Below is a small trained network, with its code and all its weights. Each question gives an input and a target symbol and asks what happens when units are switched off, that is, made to give their printed mean instead of their output.

import numpy as np


def w(rows, s, z=0):
    codes = np.array(rows[::2]) - 128.0
    scale = np.full(codes.shape[1], s)
    scale[-1] = z or s
    return codes * scale


def norm(h):
    return h / np.sqrt((h * h).mean(-1, keepdims=True) + 1e-5)


def f(y):
    return np.maximum(y, 0)


def softmax(a):
    e = np.exp(a - a.max(-1, keepdims=True))
    return e / e.sum(-1, keepdims=True)


def log_softmax(a):
    a = a - a.max(-1, keepdims=True)
    return a - np.log(np.exp(a).sum(-1, keepdims=True))


def net(x, mask):
    ids = ['βδηλπφ'.index(c) for c in x.split()]
    T = len(ids)
    res = E[ids] + P[:T]
    u = 0
    for l in range(2):
        q, k, v = (norm(res) @ M[l].T for M in (Q, K, V))
        z = softmax(np.where(np.tri(T) > 0, q @ k.T / 2**0.5, -1e9)) @ v
        res = res + np.where(mask[u], z, O[l][:, -1]) @ O[l][:, :-1]
        u += 1
        y = f(norm(res) @ A[l][:, :-1].T + A[l][:, -1])
        res = res + np.where(mask[u : u + 16], y, B[l][:, -1]) @ B[l][:, :-1]
        u += 16
    return log_softmax(norm(res)[-1] @ U[:, :-1].T + U[:, -1])


Q, K, V, O, A, B = {}, {}, {}, {}, {}, {}
E = w([
[132,63,89,140,192,141,32],'β',
[204,36,86,83,133,149,124],'δ',
[176,77,182,185,88,108,51],'η',
[88,159,167,158,80,183,94],'λ',
[190,126,40,111,101,8,192],'π',
[23,40,39,102,85,133,148],'φ',
],0.015)
P = w([
[202,46,105,240,116,183,143],'0',
[184,84,114,157,91,185,170],'1',
[152,93,106,143,96,154,129],'2',
[127,114,113,130,103,136,109],'3',
[114,121,125,114,109,119,95],'4',
[103,130,134,89,114,106,103],'5',
[91,138,144,70,119,93,96],'6',
[82,142,154,48,128,84,90],'7',
[80,151,170,22,134,75,81],'8',
[60,147,183,2,145,65,93],'9',
],0.008)
Q[0] = w([
[85,107,114,161,71,172,148],'0.h1',
[138,245,152,200,130,126,170],'0.h1',
],0.011)
K[0] = w([
[191,181,187,75,141,176,81],'0.h1',
[170,95,92,254,114,203,164],'0.h1',
],0.0085)
V[0] = w([
[2,81,75,153,176,184,231],'0.h1',
[150,123,116,173,165,52,186],'0.h1',
],0.0065)
O[0] = w([
[69,129,110,94,139,146,253,192],'0.h1',
[115,185,138,148,211,66,127,6],'0.h1',
],0.011,0.0016)
A[0] = w([
[134,136,122,86,109,141,125,130],'0.n1',
[126,210,132,186,141,147,129,70],'0.n2',
[166,116,126,115,147,111,114,105],'0.n3',
[94,249,120,138,209,105,131,64],'0.n4',
[159,151,137,140,98,134,186,85],'0.n5',
[149,138,121,120,126,91,152,126],'0.n6',
[100,100,136,140,150,96,118,175],'0.n7',
[113,140,144,86,134,147,142,91],'0.n8',
[107,147,151,124,120,172,147,138],'0.n9',
[139,114,123,161,86,80,114,188],'0.n10',
[166,138,111,132,174,147,134,74],'0.n11',
[167,144,147,167,155,123,113,3],'0.n12',
[130,114,188,137,122,109,135,119],'0.n13',
[99,132,99,95,106,138,134,122],'0.n14',
[133,142,147,127,104,112,91,94],'0.n15',
[123,143,132,89,135,83,131,80],'0.n16',
],0.017,0.0021)
B[0] = w([
[137,134,121,176,172,123,115,226],'0.n1',
[139,63,86,161,96,240,143,132],'0.n2',
[118,117,145,151,149,131,141,254],'0.n3',
[187,46,95,166,1,189,236,134],'0.n4',
[147,127,41,127,188,134,105,150],'0.n5',
[121,174,104,185,137,149,72,161],'0.n6',
[140,122,114,96,108,142,157,195],'0.n7',
[125,153,112,160,156,134,97,168],'0.n8',
[82,90,145,174,148,128,141,160],'0.n9',
[154,162,126,133,127,144,152,214],'0.n10',
[93,84,137,128,151,93,79,174],'0.n11',
[114,166,151,100,121,132,159,148],'0.n12',
[187,156,152,106,142,127,123,148],'0.n13',
[158,138,149,102,132,101,134,254],'0.n14',
[133,118,134,117,130,123,183,181],'0.n15',
[146,132,99,171,111,103,146,165],'0.n16',
],0.011,0.0054)
Q[1] = w([
[61,232,224,211,108,198,158],'1.h1',
[90,160,33,156,2,97,137],'1.h1',
],0.0078)
K[1] = w([
[56,51,181,233,94,243,90],'1.h1',
[86,2,4,52,245,188,122],'1.h1',
],0.0058)
V[1] = w([
[49,57,176,45,212,86,161],'1.h1',
[134,93,2,205,166,171,195],'1.h1',
],0.0067)
O[1] = w([
[209,44,254,210,150,236,146,108],'1.h1',
[162,243,198,152,177,52,50,254],'1.h1',
],0.0069,0.0071)
A[1] = w([
[85,101,162,158,120,188,97,172],'1.n1',
[195,103,97,141,120,139,124,188],'1.n2',
[171,175,203,209,109,142,130,128],'1.n3',
[31,205,215,144,93,103,90,43],'1.n4',
[159,127,132,92,129,64,143,49],'1.n5',
[117,144,225,123,126,95,106,95],'1.n6',
[135,117,130,165,222,184,71,94],'1.n7',
[117,74,66,149,101,127,70,138],'1.n8',
[172,152,57,94,130,114,165,82],'1.n9',
[174,67,202,124,99,241,117,166],'1.n10',
[46,137,99,109,182,157,216,96],'1.n11',
[122,160,138,69,192,47,130,103],'1.n12',
[78,147,189,151,173,122,63,104],'1.n13',
[99,124,110,169,144,245,94,64],'1.n14',
[107,121,212,126,106,69,70,3],'1.n15',
[161,126,9,106,114,156,179,78],'1.n16',
],0.011,0.0036)
B[1] = w([
[57,193,38,97,59,111,150,184],'1.n1',
[59,81,200,120,170,130,152,239],'1.n2',
[139,137,137,91,227,203,88,190],'1.n3',
[195,86,237,143,167,84,201,163],'1.n4',
[120,138,77,164,71,117,96,182],'1.n5',
[112,39,92,124,153,179,221,165],'1.n6',
[129,172,107,108,24,171,147,242],'1.n7',
[174,177,154,94,173,186,165,221],'1.n8',
[18,92,152,152,89,115,146,187],'1.n9',
[129,208,150,186,154,121,73,254],'1.n10',
[140,63,95,14,172,140,147,179],'1.n11',
[172,160,145,156,124,109,39,225],'1.n12',
[112,100,50,95,100,48,237,188],'1.n13',
[145,149,3,110,31,199,92,161],'1.n14',
[127,121,161,175,48,125,152,166],'1.n15',
[91,8,93,71,189,160,201,187],'1.n16',
],0.0072,0.0068)
U = w([
[30,164,176,201,141,108,128,6],'β',
[152,65,146,245,62,102,158,16],'δ',
[206,160,220,158,183,178,106,202],'η',
[117,215,62,153,68,201,132,141],'λ',
[143,205,78,155,202,1,99,173],'π',
[98,67,94,69,197,137,162,152],'φ',
],0.0088,0.0018)

Each question gives the input, a string of symbols that net reads in full, and the target symbol t.
The units are the heads (2 rows each of Q, K, V and O) and the neurons (one row each of A and B). Each row of codes is followed by its name. A weight is (code - 128) times the scale printed after its matrix; where a second scale follows, it is the last column's (O, A, B and U).
mask holds one flag per unit, layer by layer, with each layer's heads first. A switched-off unit (its flag False) gives its mean, the last column of its rows in O or B, instead of its output. The means were averaged over made-up inputs and are rounded, as every weight is.
A unit's drop is (log p(t) with every unit on - log p(t) with that unit switched off) / (log p(t) with every unit on - log p(t) with every unit switched off).
The circuit of an input: a set's keep is (log p(t) with only the set's units on - log p(t) with every unit switched off) / (log p(t) with every unit on - log p(t) with every unit switched off). Starting from the 12 units with the biggest drops (on a tie, the unit counted first), units are removed one at a time, each time the one whose removal leaves the highest keep (on an exact tie, the one counted first), for as long as the keep stays at least 0.8.
circuit, biggest first: the units of the circuit, biggest drop first
unit that matters most: the unit with the biggest drop
k most important neurons: the k neurons with the biggest drops, biggest first
top k neurons in layer l: the k neurons of layer l with the biggest drops, biggest first
drop when u is switched off: that unit's drop, to one decimal
input λ β η δ φ δ δ β φ η, target δ: circuit, biggest first : [1.h1]
input δ β δ φ δ φ λ, target λ: circuit, biggest first : [1.h1, 1.n14]
input δ δ φ φ λ φ, target λ: circuit, biggest first : [1.h1, 0.h1, 1.n2]
input δ φ φ η φ λ η, target φ: circuit, biggest first : [1.h1, 0.n13]
input δ η δ δ δ η, target δ: 2 most important neurons : [0.n15, 1.n8]
input β φ π δ η δ δ φ, target π: top 4 neurons in layer 0 : [0.n14, 0.n5, 0.n1, 0.n9]
input φ β φ δ β φ β β φ, target β: 2 most important neurons : [0.n14, 1.n10]
input φ δ π δ δ δ β δ π, target δ: top 2 neurons in layer 0 : [0.n4, 0.n16]
input δ δ δ δ β δ λ δ δ λ, target δ: top 2 neurons in layer 0 : [0.n2, 0.n9]
input φ δ β η β φ, target δ: top 2 neurons in layer 0 : [0.n5, 0.n14]
input β φ β δ δ φ, target β: top 4 neurons in layer 0 : [0.n14, 0.n16, 0.n6, 0.n10]
input η β π β φ η δ φ, target η: top 4 neurons in layer 0 : [0.n14, 0.n7, 0.n3, 0.n9]
input δ δ δ η η φ φ β φ η, target φ: 2 most important neurons : [0.n13, 1.n16]
input δ π π φ β δ δ, target π: circuit, biggest first : [1.h1]
input λ φ π δ δ δ δ δ φ, target π: top 4 neurons in layer 1 : [1.n7, 1.n12, 1.n2, 1.n14]
input φ δ φ, target δ: top 2 neurons in layer 0 : [0.n14, 0.n5]
input δ δ η δ φ λ δ λ φ, target λ: top 3 neurons in layer 1 : [1.n1, 1.n2, 1.n4]
input π δ δ η β π, target δ: top 4 neurons in layer 0 : [0.n4, 0.n16, 0.n11, 0.n1]
input φ η φ, target η: drop when 1.n15 is switched off : 0.0
input φ φ φ δ π δ η λ, target λ: drop when 1.h1 is switched off : 2.1
input φ δ λ φ β β, target λ: unit that matters most : 1.h1
input δ φ π λ δ δ λ, target δ: drop when 1.n3 is switched off : -0.1
input η δ β β, target φ: drop when 1.h1 is switched off : 1.9
